Here is a tiny trained network, its code and every weight. The questions are about switching its units off for an input and a target symbol, where a switched-off unit gives its printed mean instead of its output.

import numpy as np


def w(rows, s, z=0):
    codes = np.array(rows[::2]) - 128.0
    scale = np.full(codes.shape[1], s)
    scale[-1] = z or s
    return codes * scale


def norm(h):
    return h / np.sqrt((h * h).mean(-1, keepdims=True) + 1e-5)


def f(y):
    return np.maximum(y, 0)


def softmax(a):
    e = np.exp(a - a.max(-1, keepdims=True))
    return e / e.sum(-1, keepdims=True)


def log_softmax(a):
    a = a - a.max(-1, keepdims=True)
    return a - np.log(np.exp(a).sum(-1, keepdims=True))


def net(x, mask):
    ids = ['αβγδζθλμξπστφψ'.index(c) for c in x.split()]
    T = len(ids)
    res = E[ids] + P[:T]
    u = 0
    for l in range(2):
        r = norm(res)
        for j in range(3):
            rows = slice(3 * j, 3 * j + 3)
            q, k, v = (r @ M[l][rows].T for M in (Q, K, V))
            z = softmax(np.where(np.tri(T) > 0, q @ k.T / 3**0.5, -1e9)) @ v
            o = O[l][rows]
            res = res + np.where(mask[u + j], z, o[:, -1]) @ o[:, :-1]
        u += 3
        y = f(norm(res) @ A[l][:, :-1].T + A[l][:, -1])
        res = res + np.where(mask[u : u + 8], y, B[l][:, -1]) @ B[l][:, :-1]
        u += 8
    return log_softmax(norm(res)[-1] @ U[:, :-1].T + U[:, -1])


Q, K, V, O, A, B = {}, {}, {}, {}, {}, {}
E = w([
[88,125,102,125],'α',
[111,144,94,122],'β',
[208,164,147,117],'γ',
[200,95,163,169],'δ',
[71,96,132,137],'ζ',
[175,119,136,144],'θ',
[100,127,137,116],'λ',
[225,95,145,95],'μ',
[169,154,91,139],'ξ',
[146,61,185,144],'π',
[234,106,112,130],'σ',
[127,186,130,87],'τ',
[146,141,54,92],'φ',
[69,245,179,254],'ψ',
],0.00087)
P = w([
[134,97,18,238],'0',
[137,133,141,112],'1',
[198,171,228,30],'2',
[139,94,8,239],'3',
[131,130,136,116],'4',
[194,177,233,40],'5',
[140,91,5,227],'6',
[130,123,132,114],'7',
[190,178,235,50],'8',
[142,87,3,215],'9',
[132,116,122,112],'10',
[191,184,238,59],'11',
[141,86,2,221],'12',
],0.00083)
Q[0] = w([
[2,66,30,122],'0.h1',
[74,237,3,158],'0.h1',
[249,127,235,157],'0.h1',
[89,97,67,133],'0.h2',
[93,63,88,135],'0.h2',
[174,151,177,142],'0.h2',
[78,17,81,237],'0.h3',
[157,229,173,9],'0.h3',
[98,48,84,222],'0.h3',
],0.0035)
K[0] = w([
[23,106,34,239],'0.h1',
[83,244,78,186],'0.h1',
[223,98,253,34],'0.h1',
[169,150,120,102],'0.h2',
[156,156,110,106],'0.h2',
[89,114,132,150],'0.h2',
[63,30,77,249],'0.h3',
[174,216,179,1],'0.h3',
[83,50,91,220],'0.h3',
],0.0045)
V[0] = w([
[117,102,100,207],'0.h1',
[112,139,119,127],'0.h1',
[78,255,184,211],'0.h1',
[129,194,115,165],'0.h2',
[161,120,221,36],'0.h2',
[129,42,84,209],'0.h2',
[157,55,72,177],'0.h3',
[132,60,118,84],'0.h3',
[139,62,71,59],'0.h3',
],0.00095)
O[0] = w([
[95,140,198,70,152],'0.h1',
[106,144,109,111,111],'0.h1',
[13,96,48,2,47],'0.h1',
[105,99,140,176,175],'0.h2',
[139,157,183,16,2],'0.h2',
[164,151,47,239,219],'0.h2',
[41,98,169,185,226],'0.h3',
[125,160,108,142,114],'0.h3',
[80,204,153,109,168],'0.h3',
],0.00092,0.00026)
A[0] = w([
[135,214,112,191,107],'0.n1',
[45,43,155,191,179],'0.n2',
[64,139,139,236,60],'0.n3',
[74,87,224,96,114],'0.n4',
[50,158,61,79,5],'0.n5',
[68,107,55,138,118],'0.n6',
[84,66,143,69,42],'0.n7',
[31,251,69,82,79],'0.n8',
],0.0016,0.0015)
B[0] = w([
[134,151,92,101,178],'0.n1',
[111,104,168,88,254],'0.n2',
[92,156,153,57,175],'0.n3',
[207,196,55,116,166],'0.n4',
[178,176,99,2,143],'0.n5',
[106,99,158,83,226],'0.n6',
[116,197,115,138,134],'0.n7',
[33,137,87,101,179],'0.n8',
],0.0025,0.00086)
Q[1] = w([
[112,160,131,106],'1.h1',
[162,124,176,74],'1.h1',
[164,168,185,35],'1.h1',
[170,139,119,5],'1.h2',
[124,76,60,195],'1.h2',
[123,166,159,163],'1.h2',
[249,240,187,18],'1.h3',
[61,23,4,253],'1.h3',
[40,21,4,253],'1.h3',
],0.0055)
K[1] = w([
[172,173,166,65],'1.h1',
[135,88,119,93],'1.h1',
[160,99,107,67],'1.h1',
[75,244,108,152],'1.h2',
[148,45,72,124],'1.h2',
[239,81,223,81],'1.h2',
[236,34,25,75],'1.h3',
[88,254,199,224],'1.h3',
[74,249,206,214],'1.h3',
],0.0042)
V[1] = w([
[54,120,114,196],'1.h1',
[188,111,160,74],'1.h1',
[155,145,134,155],'1.h1',
[187,50,121,91],'1.h2',
[74,138,57,181],'1.h2',
[76,89,170,188],'1.h2',
[172,145,76,88],'1.h3',
[79,249,146,206],'1.h3',
[88,110,182,134],'1.h3',
],0.0019)
O[1] = w([
[132,70,90,52,70],'1.h1',
[149,201,143,190,141],'1.h1',
[121,150,167,101,132],'1.h1',
[115,46,66,41,173],'1.h2',
[160,185,180,110,229],'1.h2',
[219,180,106,139,12],'1.h2',
[208,145,71,79,243],'1.h3',
[90,162,96,254,99],'1.h3',
[70,136,189,162,2],'1.h3',
],0.0018,0.00037)
A[1] = w([
[148,191,140,253,91],'1.n1',
[207,112,224,92,226],'1.n2',
[141,247,48,129,223],'1.n3',
[210,135,107,176,154],'1.n4',
[182,98,14,143,114],'1.n5',
[82,55,210,72,77],'1.n6',
[170,104,213,139,91],'1.n7',
[180,160,66,219,9],'1.n8',
],0.0021,0.0014)
B[1] = w([
[206,76,55,39,147],'1.n1',
[79,135,83,152,252],'1.n2',
[153,63,164,182,240],'1.n3',
[81,190,107,125,187],'1.n4',
[147,178,182,79,202],'1.n5',
[163,215,229,133,144],'1.n6',
[108,54,141,118,156],'1.n7',
[2,94,175,146,145],'1.n8',
],0.0031,0.0019)
U = w([
[3,3,3,3,121],'α',
[253,3,142,4,144],'β',
[253,253,253,248,135],'γ',
[7,251,8,119,127],'δ',
[16,71,252,112,84],'ζ',
[90,253,242,74,126],'θ',
[17,141,239,3,99],'λ',
[249,253,3,9,89],'μ',
[5,171,251,253,60],'ξ',
[105,6,252,164,129],'π',
[220,248,8,246,101],'σ',
[250,9,220,212,106],'τ',
[253,126,3,4,105],'φ',
[12,2,4,253,253],'ψ',
],0.0058,0.005)

Each question gives the input, a string of symbols that net reads in full, and the target symbol t.
The units are the heads (3 rows each of Q, K, V and O) and the neurons (one row each of A and B). Each row of codes is followed by its name. A weight is (code - 128) times the scale printed after its matrix; where a second scale follows, it is the last column's (O, A, B and U).
mask holds one flag per unit, layer by layer, with each layer's heads first. A switched-off unit (its flag False) gives its mean, the last column of its rows in O or B, instead of its output. The means were averaged over made-up inputs and are rounded, as every weight is.
A unit's drop is (log p(t) with every unit on - log p(t) with that unit switched off) / (log p(t) with every unit on - log p(t) with every unit switched off).
The circuit of an input: a set's keep is (log p(t) with only the set's units on - log p(t) with every unit switched off) / (log p(t) with every unit on - log p(t) with every unit switched off). Starting from the 12 units with the biggest drops (on a tie, the unit counted first), units are removed one at a time, each time the one whose removal leaves the highest keep (on an exact tie, the one counted first), for as long as the keep stays at least 0.8.
circuit, biggest first: the units of the circuit, biggest drop first
most important unit: the unit with the biggest drop
k most important neurons: the k neurons with the biggest drops, biggest first
top k neurons in layer l: the k neurons of layer l with the biggest drops, biggest first
input θ τ ξ β ψ θ α β τ ξ ξ α, target σ: most important unit	0.n4
input θ β π ψ α θ, target γ: 2 most important neurons	[0.n2; 1.n8]
input ψ τ ζ β β μ ζ σ, target μ: circuit, biggest first	[1.n4; 1.n5; 1.n2]
input φ α δ, target μ: circuit, biggest first	[1.n3; 1.h3; 1.n2; 1.n5]
input ξ μ λ ψ τ θ, target γ: 4 most important neurons	[0.n2; 0.n6; 1.n2; 1.n5]
input τ α φ λ λ, target τ: circuit, biggest first	[1.n3; 0.n4]
input φ β ζ, target μ: top 4 neurons in layer 0	[0.n4; 0.n2; 0.n6; 0.n8]
input β α ζ α μ β σ σ α ξ φ δ β, target β: top 4 neurons in layer 1	[1.n2; 1.n5; 1.n4; 1.n8]
input β δ τ μ, target μ: circuit, biggest first	[1.n5; 1.n4]
input β ζ β ζ μ λ ξ φ, target β: circuit, biggest first	[1.n3; 1.n2]
input ψ α τ φ α α, target μ: 2 most important neurons	[1.n2; 1.n5]
input β β τ π α α τ π θ β δ θ λ, target λ: top 4 neurons in layer 1	[1.n3; 1.n6; 1.n2; 1.n1]
input γ β σ α π φ ζ α σ δ, target δ: 3 most important neurons	[1.n4; 1.n3; 1.n5]
input σ τ ζ μ ξ α τ α μ τ, target τ: circuit, biggest first	[1.n3; 1.n5]
input φ θ ξ δ θ γ ψ ψ τ, target γ: most important unit	1.n3
input α ζ σ β π α μ α σ φ ζ α, target μ: top 3 neurons in layer 0	[0.n4; 0.n2; 0.n6]
input φ θ ζ σ σ θ φ ζ ζ β β α φ, target φ: 3 most important neurons	[1.n5; 1.n2; 0.n6]
input β ζ θ, target δ: 3 most important neurons	[1.n2; 1.n3; 1.n4]
input θ ζ τ γ, target γ: 3 most important neurons	[1.n5; 1.n2; 1.n3]
input λ τ λ σ μ γ μ, target μ: 3 most important neurons	[1.n5; 1.n4; 1.n3]
input τ β β λ σ β δ, target δ: most important unit	1.n4
input ψ σ α λ ψ τ ψ γ, target σ: 2 most important neurons	[1.n2; 1.n4]
